Below are the code and all the weights of a small trained network. Each question names an input and a class and asks about switching units off, where a switched-off unit gives its printed mean instead of its output.

import numpy as np


def w(rows, s, z=0):
    codes = np.array(rows[::2]) - 128.0
    scale = np.full(codes.shape[1], s)
    scale[-1] = z or s
    return codes * scale


def f(y):
    return y / 2 * (1 + np.tanh(0.7978845608 * (y + 0.044715 * y**3)))


def log_softmax(a):
    a = a - a.max(-1, keepdims=True)
    return a - np.log(np.exp(a).sum(-1, keepdims=True))


def net(x, mask):
    res = np.array(x, float).reshape(1, 8) / 4 @ E
    y = f(res @ A[0][:, :-1].T + A[0][:, -1])
    res = res + np.where(mask, y, B[0][:, -1]) @ B[0][:, :-1]
    return log_softmax(res[-1] @ U[:, :-1].T + U[:, -1])


A, B = {}, {}
E = w([
[52,152,198,169,115,118,166,191,147,162],'x0',
[75,95,178,110,92,185,145,90,126,72],'x1',
[155,145,145,69,133,170,179,44,133,164],'x2',
[93,140,178,108,99,51,135,66,18,191],'x3',
[139,37,119,115,99,109,111,85,254,170],'x4',
[146,184,124,197,153,59,215,169,130,102],'x5',
[98,22,129,223,119,147,128,162,135,237],'x6',
[203,216,212,95,179,112,142,213,123,231],'x7',
],0.0078)
A[0] = w([
[119,138,87,177,106,92,122,122,54,75,143],'n1',
[124,114,96,173,138,110,123,156,44,102,120],'n2',
[157,108,64,181,143,167,152,119,48,142,192],'n3',
[122,132,2,110,234,94,150,79,116,94,232],'n4',
[93,164,131,76,121,127,74,82,60,191,140],'n5',
[218,158,135,191,147,96,128,196,110,210,207],'n6',
[96,160,126,54,124,137,147,83,95,49,251],'n7',
[56,175,107,127,141,116,63,163,124,195,211],'n8',
[160,144,73,189,170,104,183,98,64,35,229],'n9',
[119,210,189,212,110,109,151,171,109,147,134],'n10',
],0.0074,0.0029)
B[0] = w([
[69,134,57,183,139,139,181,213,41,72,186],'n1',
[137,156,128,195,76,142,143,159,72,128,175],'n2',
[172,114,117,165,89,88,100,138,89,136,184],'n3',
[168,161,68,220,113,102,35,111,142,124,221],'n4',
[109,124,161,140,164,82,101,94,84,77,198],'n5',
[174,120,142,175,152,159,93,89,121,142,254],'n6',
[149,92,163,68,93,67,115,110,138,2,231],'n7',
[186,117,165,104,156,147,155,163,54,173,182],'n8',
[99,239,74,173,91,107,137,173,136,57,230],'n9',
[136,149,172,155,178,185,207,170,157,114,229],'n10',
],0.0096,0.008)
U = w([
[16,190,167,32,88,152,185,182,183,32,109],'0',
[117,109,158,29,99,111,71,50,2,117,169],'1',
[143,4,156,84,65,230,45,117,216,195,254],'2',
[144,200,207,145,221,221,176,160,94,150,63],'3',
[218,224,33,96,150,98,108,43,235,85,42],'4',
[61,174,47,153,21,141,129,202,64,64,76],'5',
],0.0072,0.0032)

Each question gives the input, the list of numbers given to net, and the class t.
The units are the neurons (one row each of A and B). Each row of codes is followed by its name. A weight is (code - 128) times the scale printed after its matrix; where a second scale follows, it is the last column's (A, B and U).
mask holds one flag per neuron, in row order. A switched-off neuron (its flag False) gives its mean, the last column of its row in B, instead of its output. The means were averaged over made-up inputs and are rounded, as every weight is.
A unit's drop is (log p(t) with every unit on - log p(t) with that unit switched off) / (log p(t) with every unit on - log p(t) with every unit switched off).
The circuit of an input: a set's keep is (log p(t) with only the set's units on - log p(t) with every unit switched off) / (log p(t) with every unit on - log p(t) with every unit switched off). Starting from all 10 units, units are removed one at a time, each time the one whose removal leaves the highest keep (on an exact tie, the one counted first), for as long as the keep stays at least 0.8.
units of the circuit, in order: the units of the circuit, biggest drop first
top k neurons: the k neurons with the biggest drops, biggest first
drop when u is switched off: that unit's drop, to one decimal
input [-1,-8,7,5,5,-4,-7,2], class 1: top 2 neurons -> [n5 n9]
input [-2,4,6,-3,-8,7,-8,1], class 5: top 3 neurons -> [n4 n9 n1]
input [2,-1,-1,8,4,0,5,-4], class 1: top 2 neurons -> [n9 n10]
input [3,-1,-2,3,-1,5,5,-2], class 3: units of the circuit, in order -> [n10 n7]
input [-6,-8,-5,-3,1,8,-7,-3], class 5: top neuron -> [n1]
input [0,-2,6,0,-3,-1,5,-1], class 1: units of the circuit, in order -> [n10 n9]
input [-3,-4,-4,7,-1,0,1,4], class 3: top 2 neurons -> [n7 n10]
input [0,5,-2,-8,-5,-8,-5,7], class 0: units of the circuit, in order -> [n6 n7]
input [6,-4,0,3,2,-8,-2,-5], class 1: top 2 neurons -> [n5 n10]
input [-6,5,-4,-8,-5,-4,3,4], class 2: top 3 neurons -> [n9 n1 n10]
input [-3,-5,-1,4,-1,-4,-8,7], class 1: top 2 neurons -> [n5 n9]
input [-5,1,6,0,-4,-3,-5,7], class 1: units of the circuit, in order -> [n5 n7]
input [-5,6,-4,-4,-2,-1,1,4], class 2: top 2 neurons -> [n9 n1]
input [7,0,7,-6,-2,-3,5,-8], class 2: units of the circuit, in order -> [n9]
input [0,-1,-7,-1,1,-4,4,-4], class 2: top 2 neurons -> [n9 n5]
input [8,0,3,4,-2,-2,3,-4], class 1: top 3 neurons -> [n9 n5 n1]
input [7,4,-2,0,-8,-1,1,1], class 3: drop when n10 is switched off -> 0.3
input [5,7,-2,4,2,-3,7,-6], class 2: drop when n9 is switched off -> 0.5
input [3,5,-1,3,5,8,-3,-2], class 0: drop when n4 is switched off -> 0.2
input [-3,4,1,-5,-8,-6,8,0], class 2: drop when n10 is switched off -> 0.1
